What each symbol does to the units:
Gog: a>Ziv, o>Kam, k>Nuf, m>Mab, q>Sas, f>Dul
Tud: a>Ser, o>Mer, k>Veb, m>Mel, q>Vam, f>Pid
Dop: a>Vad, o>Zok, k>Fot, m>Sem, q>Ser, f>Vam
Vab: a>Ped, o>Zes, k>Mes, m>Guk, q>Zit, f>Bas
Gid: a>Baz, o>Maz, k>Zes, m>Dok, q>Lik, f>Fuv
Kif: a>Mel, o>Sef, k>Baz, m>Rud, q>Fot, f>Veb
Med: a>Bez, o>Mub, k>Fal, m>Far, q>Tik, f>Rik
Piv: a>Zal, o>Rin, k>Mer, m>Zep, q>Tef, f>Rap
Nid: a>Vab, o>Nor, k>Nuz, m>Pev, q>Dek, f>Tem
Maz: a>Rud, o>Gud, k>Dok, m>Fuv, q>Lep, f>Baz
Mas: a>Tem, o>Nid, k>Mub, m>Nuz, q>Pip, f>Pev
Zit: a>Dok, o>Lir, k>Tem, m>Vab, q>Zop, f>Zes
Gab: a>Pip, o>Mes, k>Lan, m>Bal, q>Pev, f>Tet
Sem: a>Mer, o>Vam, k>Kif, m>Sef, q>Dop, f>Tud
Ler: a>Rin, o>Tef, k>Vam, m>Vad, q>Nom, f>Piv
Gez: a>Ger, o>Mup, k>Val, m>Kav, q>Kag, f>Zas
Tig: a>Sem, o>Biz, k>Lep, m>Tuv, q>Mel, f>Fot
Gor: a>Mup, o>Kag, k>Pes, m>Gem, q>Vug, f>Gez
Bal: a>Mas, o>Tet, k>Lam, m>Tik, q>Gab, f>Veg
Zoz: a>Zuz, o>Tof, k>Gor, m>Kag, q>Pef, f>Ton
Mes: a>Dek, o>Guk, k>Bal, m>Tet, q>Tem, f>Pip
Zep: a>Nom, o>Rap, k>Pid, m>Ser, q>Piv, f>Nav
Veg: a>Pev, o>Mas, k>Med, m>Mub, q>Tet, f>Nuz
Ber: a>Kam, o>Sas, k>Zuz, m>Sud, q>Bol, f>Gog
Rik: a>Bal, o>Bez, k>Lub, m>Lop, q>Mub, f>Lan
Bol: a>Fal, o>Sed, k>Fop, m>Ber, q>Ziv, f>Sas
Tik: a>Nuz, o>Veg, k>Vit, m>Med, q>Bal, f>Mub
Far: a>Lan, o>Rik, k>Kam, m>Lub, q>Med, f>Lop
Zuz: a>Mab, o>Sud, k>Mup, m>Som, q>Fop, f>Nuf
Sed: a>Far, o>Vit, k>Ber, m>Sas, q>Miv, f>Fal
Vak: a>Lik, o>Rok, k>Pud, m>Zop, q>Fuv, f>Ged
Tef: a>Tav, o>Val, k>Vad, m>Piv, q>Pes, f>Rin
Sas: a>Lub, o>Fal, k>Sud, m>Gog, q>Sed, f>Kam
Pek: a>Ber, o>Diz, k>Zoz, m>Tof, q>Mab, f>Fop
Lik: a>Gud, o>Lep, k>Lir, m>Gid, q>Nop, f>Maz
Kag: a>Som, o>Ton, k>Gem, m>Gez, q>Zoz, f>Mup
Ton: a>Nuf, o>Zuz, k>Gez, m>Mup, q>Tof, f>Som
Kav: a>Vug, o>Zas, k>Rin, m>Tav, q>Gez, f>Lut
Diz: a>Sas, o>Bol, k>Tof, m>Fop, q>Dul, f>Ber
Gud: a>Veb, o>Kif, k>Fuv, m>Baz, q>Tuv, f>Rud
Rud: a>Tig, o>Veb, k>Rok, m>Nop, q>Kif, f>Vep
Pud: a>Lir, o>Zop, k>Nid, m>Nor, q>Ped, f>Zit
Val: a>Lut, o>Kav, k>Piv, m>Rin, q>Gem, f>Tav
Lep: a>Kif, o>Tuv, k>Gid, m>Maz, q>Vep, f>Gud
Tof: a>Sud, o>Fop, k>Kag, m>Ton, q>Pek, f>Zuz
Zop: a>Gid, o>Ged, k>Nor, m>Zit, q>Vak, f>Lir
Pip: a>Nor, o>Dek, k>Veg, m>Mas, q>Guk, f>Nid
Bez: a>Tet, o>Gab, k>Lop, m>Lan, q>Nuz, f>Bal
Sef: a>Pid, o>Tud, k>Rud, m>Veb, q>Sem, f>Mel
Rok: a>Lep, o>Nop, k>Zop, m>Ged, q>Baz, f>Lik
Nuf: a>Diz, o>Mab, k>Ger, m>Pef, q>Sud, f>Pek
Dek: a>Zit, o>Pud, k>Mas, m>Nid, q>Bas, f>Nor
Biz: a>Vam, o>Dop, k>Tuv, m>Fot, q>Pid, f>Sem
Tem: a>Bas, o>Vab, k>Gab, m>Mes, q>Nor, f>Guk
Pes: a>Kav, o>Gem, k>Ler, m>Tef, q>Buz, f>Val
Tet: a>Nid, o>Pip, k>Tik, m>Veg, q>Mes, f>Mas
Zes: a>Vak, o>Dok, k>Guk, m>Bas, q>Lir, f>Ped
Vug: a>Ton, o>Zoz, k>Buz, m>Gor, q>Ger, f>Kag
Dok: a>Rok, o>Fuv, k>Bas, m>Ped, q>Gid, f>Vak
Nav: a>Tef, o>Nom, k>Dop, m>Zok, q>Rap, f>Ler
Fuv: a>Nop, o>Baz, k>Ped, m>Vak, q>Maz, f>Rok
Nom: a>Val, o>Pes, k>Zok, m>Ler, q>Zal, f>Tef
Pev: a>Guk, o>Tem, k>Bez, m>Gab, q>Nid, f>Mes
Ged: a>Maz, o>Lik, k>Zit, m>Lir, q>Rok, f>Gid
Mup: a>Pef, o>Som, k>Kav, m>Zas, q>Ton, f>Ger
Rin: a>Buz, o>Tav, k>Zep, m>Rap, q>Val, f>Zal
Tav: a>Gor, o>Lut, k>Rap, m>Zal, q>Kav, f>Buz
Vad: a>Rap, o>Piv, k>Tud, m>Mer, q>Ler, f>Zep
Fop: a>Gog, o>Ber, k>Ton, m>Zuz, q>Diz, f>Sud
Nuz: a>Mes, o>Pev, k>Rik, m>Bez, q>Mas, f>Gab
Lan: a>Veg, o>Bal, k>Miv, m>Lam, q>Bez, f>Tik
Tuv: a>Sef, o>Fot, k>Maz, m>Gud, q>Tig, f>Kif
Vit: a>Rik, o>Med, k>Sas, m>Fal, q>Lam, f>Far
Mel: a>Dop, o>Pid, k>Vep, m>Tig, q>Tud, f>Biz
Mer: a>Nav, o>Zep, k>Mel, m>Pid, q>Vad, f>Ser
Nop: a>Tuv, o>Vep, k>Ged, m>Lik, q>Rud, f>Lep
Veb: a>Biz, o>Mel, k>Nop, m>Vep, q>Sef, f>Tig
Kam: a>Miv, o>Lub, k>Mab, m>Dul, q>Fal, f>Ziv
Ger: a>Tof, o>Pef, k>Lut, m>Vug, q>Som, f>Zoz
Ped: a>Ged, o>Vak, k>Dek, m>Pud, q>Dok, f>Zop
Lub: a>Lam, o>Lop, k>Dul, m>Ziv, q>Far, f>Miv
Zok: a>Piv, o>Ler, k>Sem, m>Vam, q>Nav, f>Vad
Pid: a>Zok, o>Ser, k>Tig, m>Biz, q>Mer, f>Dop
Mub: a>Gab, o>Nuz, k>Far, m>Rik, q>Veg, f>Bez
Guk: a>Pud, o>Bas, k>Tet, m>Pip, q>Vab, f>Dek
Dul: a>Sed, o>Ziv, k>Pek, m>Diz, q>Kam, f>Bol
Ser: a>Ler, o>Nav, k>Biz, m>Dop, q>Zep, f>Zok
Vam: a>Zep, o>Vad, k>Sef, m>Tud, q>Zok, f>Mer
Miv: a>Med, o>Lam, k>Bol, m>Sed, q>Lop, f>Vit
Lir: a>Fuv, o>Gid, k>Vab, m>Zes, q>Ged, f>Dok
Lop: a>Tik, o>Lan, k>Ziv, m>Miv, q>Rik, f>Lam
Lam: a>Mub, o>Tik, k>Sed, m>Vit, q>Lan, f>Med
Baz: a>Vep, o>Rud, k>Vak, m>Rok, q>Gud, f>Nop
Vep: a>Fot, o>Tig, k>Lik, m>Lep, q>Veb, f>Tuv
Zas: a>Zoz, o>Ger, k>Tav, m>Lut, q>Mup, f>Vug
Fal: a>Lop, o>Far, k>Gog, m>Kam, q>Vit, f>Lub
Bas: a>Zop, o>Ped, k>Pip, m>Dek, q>Zes, f>Pud
Sud: a>Dul, o>Gog, k>Som, m>Nuf, q>Ber, f>Mab
Rap: a>Pes, o>Zal, k>Ser, m>Nav, q>Rin, f>Nom
Nor: a>Zes, o>Zit, k>Pev, m>Tem, q>Pud, f>Vab
Zal: a>Gem, o>Buz, k>Nav, m>Nom, q>Tav, f>Pes
Mab: a>Bol, o>Dul, k>Pef, m>Pek, q>Gog, f>Diz
Som: a>Pek, o>Nuf, k>Zas, m>Ger, q>Zuz, f>Pef
Buz: a>Gez, o>Gor, k>Nom, m>Pes, q>Lut, f>Gem
Lut: a>Kag, o>Vug, k>Zal, m>Buz, q>Zas, f>Gor
Pef: a>Fop, o>Pek, k>Vug, m>Zoz, q>Nuf, f>Tof
Fot: a>Tud, o>Sem, k>Gud, m>Kif, q>Biz, f>Sef
Gem: a>Zas, o>Gez, k>Tef, m>Val, q>Gor, f>Kav
Ziv: a>Vit, o>Miv, k>Diz, m>Bol, q>Lub, f>Sed

The rows follow the links: the fewer symbols apart two units are, the more alike their rows tend to be.

Name the unit of each row.
8,-94,-66,75,24,-20,-36,27,-52,26,-6,-35,88,37,-14,67,-3,94,1,-11,8,-35,-34,22,93,-44,-71,-110,43,-13,-55,-27,-45,-32,-4,-7,-24,1,-40,123,-54,-6,43,24,-39,4,22,88,2,91,-5,-64,-101,-30,76,12,-62,-43,-61,0,-9,2,22,22,-23,14,25,-48
unit: Tig
-40,48,-8,91,-80,-8,69,19,-17,-13,-24,-12,-18,85,78,38,13,-18,-35,55,57,-19,-106,-9,-71,31,-41,-42,1,-54,-74,-43,-78,-40,81,-89,-7,68,-30,-44,-42,102,-23,-59,-50,-24,-21,-77,-21,21,-25,110,0,-12,-32,-34,13,55,13,-36,-45,-22,38,15,19,55,42,3
unit: Gor
11,-29,-66,68,39,-68,-4,59,-52,34,-20,-40,58,37,-34,68,-10,66,20,63,34,-11,-112,-10,-7,-77,-76,-30,60,-1,42,-18,21,-18,73,-83,-86,60,-13,125,-53,-36,41,-8,-48,25,47,36,-31,7,17,-40,-92,-25,13,9,-57,-5,19,-12,-33,47,-12,63,-24,-28,63,-80
unit: Pid
-23,33,18,-53,-82,-34,24,-42,31,-21,-19,38,-80,-46,-26,53,13,5,79,14,34,53,105,-80,-17,20,12,86,-36,-36,15,-55,-16,54,13,-45,-44,50,-37,-95,3,-5,11,-88,-12,43,-31,52,-24,-64,82,-50,98,66,44,40,-43,-35,44,-40,23,3,-81,4,71,52,-32,57
unit: Vit
-27,9,0,92,-47,10,48,27,-16,-15,-10,-27,-8,125,73,10,8,-39,-55,52,23,-14,-96,13,-53,34,-14,-77,3,-52,-107,-15,-66,-58,65,-89,24,37,-15,-33,-26,113,-25,-39,-42,-37,-24,-58,-16,40,-32,111,-28,-37,3,-50,8,35,0,-16,-66,-29,59,23,21,59,48,7
unit: Gem
-2,-22,-19,-13,79,-29,-28,-30,-6,26,-3,43,50,-130,-33,27,-43,79,42,-67,6,-57,-39,65,22,-23,-51,28,-11,61,103,22,20,44,-24,128,-20,-13,20,82,-10,-60,36,65,-8,39,56,-12,18,-29,-29,-54,-1,36,-80,42,57,20,-16,-3,91,39,11,-40,-60,-97,-32,-65
unit: Vak
35,0,-2,40,51,27,-5,75,-22,4,19,-66,29,128,26,-74,10,-83,-79,72,-38,14,-89,16,-41,-25,31,-54,47,6,-28,53,56,-70,30,-79,27,-26,43,35,11,16,-28,25,22,-52,3,-44,-13,31,-38,79,-95,-91,2,-69,-1,26,13,48,-102,5,47,50,-17,-8,67,-33
unit: Nom
25,106,58,-52,-86,60,26,5,29,-23,15,-3,-27,23,58,-96,62,-67,-81,-18,15,33,120,-104,20,40,59,29,5,0,-34,-6,-42,-27,-64,-18,-1,-31,-40,-74,36,-14,-72,-18,92,-78,-38,-31,20,37,-24,40,65,-19,-5,-34,-4,12,-20,1,-27,-72,-19,-26,5,56,-3,106
unit: Mab
29,-2,-46,47,64,-54,1,75,-46,35,-8,-49,51,44,-30,23,-7,23,6,85,21,6,-125,-13,-31,-83,-50,-6,65,20,77,8,62,-26,72,-92,-86,48,15,113,-31,-52,20,4,-24,10,51,1,-35,-13,3,-15,-92,-41,-14,-10,-41,17,44,6,-50,58,-13,68,-33,-44,74,-81
unit: Mer
-26,129,16,45,-81,-18,84,10,-3,-6,-28,4,-23,24,66,3,23,-14,-31,53,88,-10,-83,-59,-91,25,-35,40,-5,-15,13,-44,-61,-12,63,-74,-60,82,-40,-40,-18,33,-46,-59,-13,-29,6,-110,-15,-20,-35,100,52,8,-102,-25,32,83,43,-45,-18,-11,-7,6,-15,22,46,24
unit: Mup
-50,-87,-22,21,24,-38,-17,-76,9,5,-15,62,-12,-106,-26,100,-55,83,91,-73,-10,-53,-27,105,11,25,-40,-4,-55,-8,-1,-15,-36,65,4,110,39,13,12,-4,-22,44,60,15,-77,73,9,18,6,-33,16,-35,29,77,-16,58,41,-11,-24,-22,101,29,22,-46,11,-32,-67,-44
unit: Pud
25,-95,-45,48,50,10,-58,20,-43,17,6,-31,98,22,-11,29,1,77,-20,-45,-19,-42,-2,39,111,-43,-45,-118,41,3,-52,-2,-30,-34,-46,41,6,-45,-22,123,-39,-20,34,57,-7,-13,19,79,19,101,-26,-58,-97,-42,69,9,-44,-45,-79,16,0,-12,34,-1,-34,1,15,-39
unit: Tuv
-39,80,3,73,-82,-20,83,9,-12,-13,-29,0,-22,61,75,28,16,-11,-30,55,73,-14,-106,-31,-82,36,-43,-6,-1,-39,-38,-48,-75,-29,80,-88,-31,81,-42,-42,-38,76,-28,-67,-38,-29,-9,-92,-19,0,-26,109,27,-3,-66,-33,23,70,26,-46,-29,-15,18,9,6,48,46,14
unit: Zas
26,119,60,-57,-75,61,28,10,27,-22,14,-7,-18,23,56,-101,60,-75,-84,-8,22,30,102,-103,8,34,59,34,7,13,-12,-2,-31,-29,-56,-15,-8,-29,-32,-70,40,-27,-78,-14,95,-77,-33,-47,26,28,-31,47,63,-28,-24,-37,3,25,-7,0,-29,-65,-26,-24,-6,44,5,100
unit: Sud
-32,23,-5,93,-62,6,62,23,-17,-14,-18,-27,-10,113,73,19,8,-30,-49,53,35,-13,-105,7,-54,36,-24,-68,-2,-56,-100,-26,-69,-53,67,-95,15,43,-20,-41,-31,111,-24,-46,-46,-26,-28,-61,-19,39,-29,112,-17,-28,-7,-45,10,40,2,-24,-53,-30,53,17,21,62,45,6
unit: Kav
-20,136,22,34,-79,-15,83,19,1,-11,-24,5,-18,11,66,-7,27,-26,-33,50,79,-3,-77,-74,-86,24,-33,50,4,-2,26,-37,-51,-17,62,-73,-65,77,-35,-37,-12,19,-51,-54,0,-38,7,-111,-10,-25,-36,97,59,8,-105,-25,37,88,45,-42,-13,-10,-11,-1,-15,19,45,22
unit: Ger
-11,146,26,19,-76,-8,82,11,6,-4,-21,7,-22,5,69,-24,25,-27,-37,46,82,-1,-56,-76,-81,19,-25,59,6,2,42,-30,-41,-15,52,-66,-65,68,-37,-39,-13,2,-53,-48,21,-38,8,-113,-6,-27,-37,91,58,1,-119,-28,33,88,44,-36,-12,-17,-12,-2,-28,14,42,30
unit: Zoz
9,20,35,-110,12,-19,-11,-34,46,-15,8,33,-78,-77,-57,-22,-8,-45,69,4,-32,61,95,-25,-35,0,65,125,-36,20,89,19,92,64,-15,13,0,-3,42,-83,54,-47,7,-20,27,43,-10,19,-10,-103,70,-51,78,47,5,29,-4,-29,63,12,24,36,-70,0,44,-30,-46,23
unit: Tik
-46,-62,-25,13,37,-42,-7,-66,9,13,-16,66,6,-123,-30,94,-54,90,81,-68,4,-59,-44,88,4,11,-58,13,-48,13,40,-15,-23,64,10,110,18,17,7,27,-26,15,54,22,-69,70,22,6,7,-44,3,-47,27,72,-47,59,47,2,-17,-23,103,37,21,-43,-10,-56,-61,-56
unit: Zes
-22,0,-2,92,-42,18,43,33,-17,-12,-8,-37,-1,131,69,-4,9,-48,-59,58,10,-11,-97,20,-44,28,-4,-88,10,-46,-110,-8,-49,-63,57,-85,33,18,-5,-30,-23,106,-24,-26,-37,-38,-31,-53,-16,49,-31,115,-44,-50,12,-53,4,33,-6,-4,-77,-26,62,25,17,62,50,9
unit: Buz
-5,31,30,-90,-28,-34,6,-37,37,-13,-3,36,-86,-72,-54,17,3,-22,84,21,3,60,92,-54,-39,5,38,121,-34,-3,73,-19,48,67,12,-21,-28,33,5,-85,29,-38,11,-59,10,53,-14,34,-22,-98,80,-60,89,70,8,42,-21,-25,65,-13,30,31,-86,5,52,0,-34,33
unit: Med
12,-14,2,61,20,38,12,59,-20,-12,16,-58,13,145,50,-54,9,-79,-81,61,-24,4,-85,29,-40,2,30,-87,32,-19,-83,32,10,-78,29,-79,48,-17,29,2,4,61,-29,10,-3,-48,-18,-48,-6,49,-37,100,-80,-84,21,-66,7,18,-5,29,-99,-25,54,39,1,28,55,-12
unit: Zal
-25,28,16,-44,-110,-19,23,-42,28,-22,-15,33,-75,-25,-10,49,31,7,59,4,39,51,113,-82,2,31,14,58,-33,-50,-25,-66,-41,38,2,-50,-33,42,-50,-103,-3,13,0,-91,-11,31,-42,58,-16,-26,79,-43,95,60,57,34,-57,-38,24,-41,17,-17,-68,1,74,74,-30,81
unit: Lub
38,-56,-25,1,85,32,-66,18,-28,28,20,-19,95,-33,-21,-30,-6,51,-39,-71,-39,-46,12,47,101,-38,-18,-67,34,54,15,40,10,-18,-77,109,11,-74,7,127,-1,-61,13,97,35,-21,37,38,35,66,-56,-59,-78,-35,6,11,9,-19,-74,36,27,-12,34,-22,-66,-58,-8,-42
unit: Nop
-40,-120,7,-9,25,16,-35,-72,31,-18,10,45,-42,-49,-30,50,-46,11,61,-72,-65,-17,50,116,20,53,32,-28,-67,-29,-72,15,-10,47,-33,108,111,-49,37,-64,15,76,47,19,-49,52,-34,40,13,-17,27,-21,24,46,56,33,32,-51,-38,19,60,-1,42,-43,50,1,-81,-2
unit: Tem

Each walk starts at a row. The symbols on each line, taken left to right, move it on to the next unit.
Answer with the unit's row; about right is enough.
new walk
31,-27,-19,-19,93,9,-49,1,-14,32,12,15,79,-94,-31,-25,-23,61,-10,-72,-23,-50,-6,50,64,-41,-22,-4,12,73,87,42,32,16,-62,127,-5,-56,20,116,4,-83,19,95,28,1,53,3,27,18,-49,-55,-37,-1,-59,23,42,5,-42,23,56,19,17,-39,-76,-91,-18,-61
m q q a q f f
8,-89,-68,78,29,-30,-31,28,-51,27,-12,-34,79,39,-19,81,-1,98,5,1,13,-34,-50,22,81,-52,-76,-106,48,-23,-44,-30,-41,-29,11,-16,-35,14,-36,123,-62,0,44,14,-49,12,29,85,-7,79,1,-63,-104,-26,75,16,-64,-41,-48,-8,-15,9,20,29,-18,12,36,-53
o k o k
29,-87,-39,24,69,26,-64,22,-35,24,16,-28,100,6,-13,-1,-5,65,-42,-58,-28,-47,10,39,119,-42,-31,-102,37,25,-35,19,-14,-33,-65,75,12,-64,-12,129,-20,-32,23,73,17,-24,23,65,28,98,-41,-62,-92,-40,53,5,-26,-40,-82,27,8,-15,37,-7,-50,-20,2,-35
new walk
9,-51,42,-95,46,31,-44,-39,50,-20,26,24,-60,-50,-49,-51,-22,-68,33,-42,-88,37,103,55,-1,26,99,53,-50,21,16,60,81,42,-53,74,91,-77,72,-82,68,-5,9,27,29,29,-36,23,11,-65,38,-30,40,19,33,8,27,-43,11,45,19,10,-13,-24,40,-24,-69,24
k o m m o m
1,32,32,-100,-12,-31,3,-36,42,-9,-1,38,-85,-77,-59,2,-4,-27,80,14,-6,65,90,-50,-38,1,48,131,-35,6,82,-3,71,72,6,-14,-22,22,17,-85,38,-48,5,-48,12,51,-12,28,-22,-107,79,-53,86,60,12,35,-11,-27,66,-7,30,36,-83,5,50,-10,-39,30
q k q m o m
-15,36,18,-73,-62,-39,18,-39,37,-17,-15,38,-86,-65,-39,42,8,-6,84,17,25,62,93,-64,-30,12,23,108,-34,-21,47,-36,14,62,15,-31,-41,42,-12,-95,16,-21,9,-74,-3,49,-22,41,-24,-87,83,-55,98,70,21,40,-36,-30,61,-30,31,21,-86,8,63,27,-34,48
new walk
33,-43,-19,-13,91,18,-56,8,-21,29,18,-6,91,-68,-26,-33,-20,55,-26,-69,-31,-45,8,48,84,-37,-20,-32,24,70,52,43,23,-1,-72,119,4,-71,19,123,6,-80,14,97,40,-14,44,19,38,43,-59,-60,-56,-25,-28,11,26,-2,-54,30,47,11,23,-28,-76,-76,-9,-46
f k f
4,-18,-24,-14,81,-20,-30,-21,-10,30,1,32,59,-126,-33,10,-34,70,28,-67,-9,-53,-37,54,37,-31,-45,24,-5,65,100,27,22,39,-28,128,-16,-25,20,95,-2,-71,28,72,4,26,61,-14,24,-21,-35,-53,-9,30,-80,36,49,20,-20,0,89,32,13,-40,-66,-97,-28,-62
m q o o o a
6,-82,-70,84,27,-35,-26,32,-54,27,-16,-32,81,39,-24,87,-5,92,12,13,20,-32,-63,17,63,-58,-83,-97,48,-19,-33,-38,-34,-27,23,-30,-50,26,-39,119,-67,-5,49,3,-50,14,30,78,-11,70,10,-55,-97,-19,67,17,-70,-39,-31,-16,-15,18,11,35,-17,7,39,-60
new walk
-22,31,24,-36,-119,12,20,-37,30,-28,-13,22,-65,8,16,25,40,-5,16,-11,31,42,138,-88,27,39,24,23,-26,-58,-68,-65,-66,9,-23,-40,-7,19,-62,-104,-1,26,-14,-79,11,-4,-53,59,0,14,51,-24,87,39,76,19,-53,-40,-3,-37,2,-54,-52,-13,66,96,-28,97
q a m q k k
16,81,49,-48,-100,61,18,-5,27,-30,10,-1,-33,33,45,-76,62,-54,-70,-20,14,36,139,-99,36,43,56,12,-4,-19,-62,-21,-58,-31,-62,-20,9,-32,-52,-82,30,-1,-63,-32,74,-65,-51,-1,21,44,-9,27,67,-13,29,-25,-17,-8,-25,-4,-24,-71,-27,-26,22,79,-9,113
f a q k q
-11,31,26,-35,-121,22,22,-32,28,-29,-8,17,-56,15,23,12,51,-16,3,-13,24,39,142,-90,32,45,28,12,-23,-51,-77,-61,-78,3,-33,-38,-5,9,-59,-101,3,25,-23,-72,20,-13,-58,48,-2,27,43,-14,80,27,78,9,-52,-39,-11,-27,-3,-57,-46,-12,63,98,-25,100
new walk
41,14,-30,30,78,-29,-6,85,-40,29,2,-61,43,65,-18,-29,-2,-26,-23,90,-1,14,-116,-5,-49,-73,-8,-3,66,34,69,34,88,-43,54,-86,-55,18,37,95,-9,-51,0,17,6,-14,44,-22,-23,-15,-12,17,-95,-64,-22,-34,-17,23,48,26,-75,51,-1,67,-38,-49,80,-76
f f a k q
44,9,-11,27,72,3,-7,85,-28,15,13,-68,41,99,5,-68,5,-66,-62,87,-23,23,-96,4,-48,-48,19,-23,61,27,38,54,88,-60,40,-79,-16,-11,47,65,11,-26,-18,28,19,-32,26,-41,-20,4,-29,48,-100,-83,-21,-54,-10,24,31,44,-93,30,17,59,-33,-41,74,-50
f a m f a
-14,-5,-4,82,-24,25,33,40,-17,-17,1,-46,-1,145,67,-18,8,-57,-70,54,0,-8,-91,23,-44,27,7,-87,14,-45,-110,4,-34,-71,51,-85,40,11,5,-27,-16,100,-29,-17,-27,-47,-34,-52,-13,50,-34,111,-51,-59,20,-54,5,25,-5,5,-79,-26,60,27,16,50,53,2
new walk
11,-98,-59,61,37,-10,-49,23,-48,22,-1,-30,93,38,-11,59,-1,89,-9,-23,-2,-39,-20,28,104,-43,-65,-113,38,-11,-59,-21,-40,-35,-18,16,-16,-14,-31,120,-52,-6,38,33,-28,1,18,87,10,101,-19,-60,-101,-31,76,12,-54,-43,-65,4,-3,-8,32,16,-24,10,21,-44
a o a f q
42,9,-6,33,66,13,-7,84,-26,14,21,-71,35,113,6,-77,3,-71,-69,87,-30,16,-102,13,-48,-46,24,-31,56,20,14,61,79,-65,33,-81,0,-17,48,57,14,-15,-28,31,26,-43,15,-40,-11,15,-33,58,-95,-87,-9,-59,-2,24,26,44,-98,21,27,60,-28,-28,70,-45
q o o q
-40,64,-1,88,-79,-14,79,12,-14,-9,-25,-2,-15,74,76,29,14,-15,-32,56,67,-20,-104,-22,-75,35,-46,-27,-3,-44,-60,-48,-78,-31,81,-87,-21,79,-40,-43,-37,91,-22,-59,-44,-23,-17,-84,-20,9,-24,110,15,-8,-48,-34,17,62,17,-43,-36,-17,32,13,5,56,44,11
new walk
-29,-116,13,-27,31,25,-43,-70,31,-20,18,45,-43,-42,-31,27,-42,-5,53,-74,-74,-13,59,110,21,56,44,-25,-66,-27,-70,27,4,40,-43,105,122,-57,45,-73,26,71,37,25,-38,51,-41,43,13,-15,29,-20,24,36,63,27,28,-47,-33,19,51,-4,34,-42,50,1,-84,5
a q m q
-50,-73,-26,15,30,-40,-12,-69,7,10,-25,66,-5,-111,-32,98,-56,89,84,-65,-5,-56,-35,95,6,15,-52,6,-53,-1,21,-10,-29,68,9,115,30,18,11,10,-25,30,60,19,-74,75,16,12,4,-38,7,-40,24,73,-30,55,48,-3,-23,-18,104,33,20,-44,0,-42,-66,-49
f a f q a f
33,-76,-32,16,72,27,-67,18,-30,22,18,-25,101,-9,-13,-13,-3,58,-37,-63,-36,-45,13,43,111,-37,-26,-92,34,30,-22,25,-5,-28,-71,84,18,-73,-3,127,-11,-46,18,86,23,-22,30,56,30,91,-45,-59,-84,-43,36,5,-14,-31,-79,29,12,-9,40,-16,-54,-28,-5,-36
new walk
-3,152,29,5,-75,-4,79,15,12,-4,-16,8,-24,5,69,-42,29,-39,-46,43,77,3,-39,-88,-78,26,-15,69,4,14,46,-27,-33,-11,37,-55,-70,57,-31,-39,0,-10,-62,-42,34,-47,8,-111,-5,-28,-36,85,61,3,-118,-27,39,86,45,-37,-17,-21,-19,-4,-27,8,42,35
k k a a q a
21,159,52,-38,-69,32,50,21,22,-12,0,0,-15,2,60,-98,48,-67,-77,16,51,19,35,-101,-40,25,30,72,11,29,40,1,-17,-23,-17,-31,-45,5,-25,-46,29,-37,-82,-20,84,-73,-3,-94,13,-10,-46,69,69,-16,-89,-38,27,69,25,-11,-21,-38,-26,-13,-29,14,32,69
a a m k o a
3,55,41,-45,-109,47,18,-17,25,-29,5,5,-41,30,40,-42,59,-39,-37,-22,17,41,147,-95,44,51,48,5,-12,-37,-81,-35,-66,-16,-57,-27,12,-21,-53,-96,18,12,-47,-42,49,-48,-54,23,17,45,13,14,70,4,53,-6,-37,-26,-27,-14,-20,-68,-30,-22,41,90,-19,114
new walk
38,-70,-30,11,76,28,-65,15,-30,27,21,-21,101,-18,-18,-24,-12,59,-39,-69,-35,-45,15,47,107,-37,-20,-82,30,47,-1,29,5,-23,-79,96,13,-74,3,125,-11,-58,15,87,28,-24,35,45,38,82,-51,-58,-83,-41,19,8,-2,-27,-78,28,22,-8,34,-23,-62,-43,1,-39
a o q
7,-55,-75,79,33,-59,-12,45,-56,36,-17,-39,67,38,-29,89,-10,86,29,46,37,-21,-95,5,26,-69,-86,-59,49,-13,15,-30,-9,-19,56,-64,-76,55,-29,123,-63,-22,47,-12,-54,25,43,60,-27,30,15,-52,-94,-23,35,14,-64,-17,4,-18,-21,38,-3,54,-19,-11,55,-74
f q k a o
34,7,-42,43,67,-43,-7,75,-42,31,-6,-56,49,50,-26,4,-7,5,-4,89,12,7,-123,-9,-41,-82,-33,0,66,25,80,16,70,-27,67,-89,-75,40,20,104,-22,-54,12,10,-13,3,53,-5,-28,-17,-1,-6,-92,-45,-20,-18,-34,16,46,13,-60,51,-11,70,-33,-53,77,-81
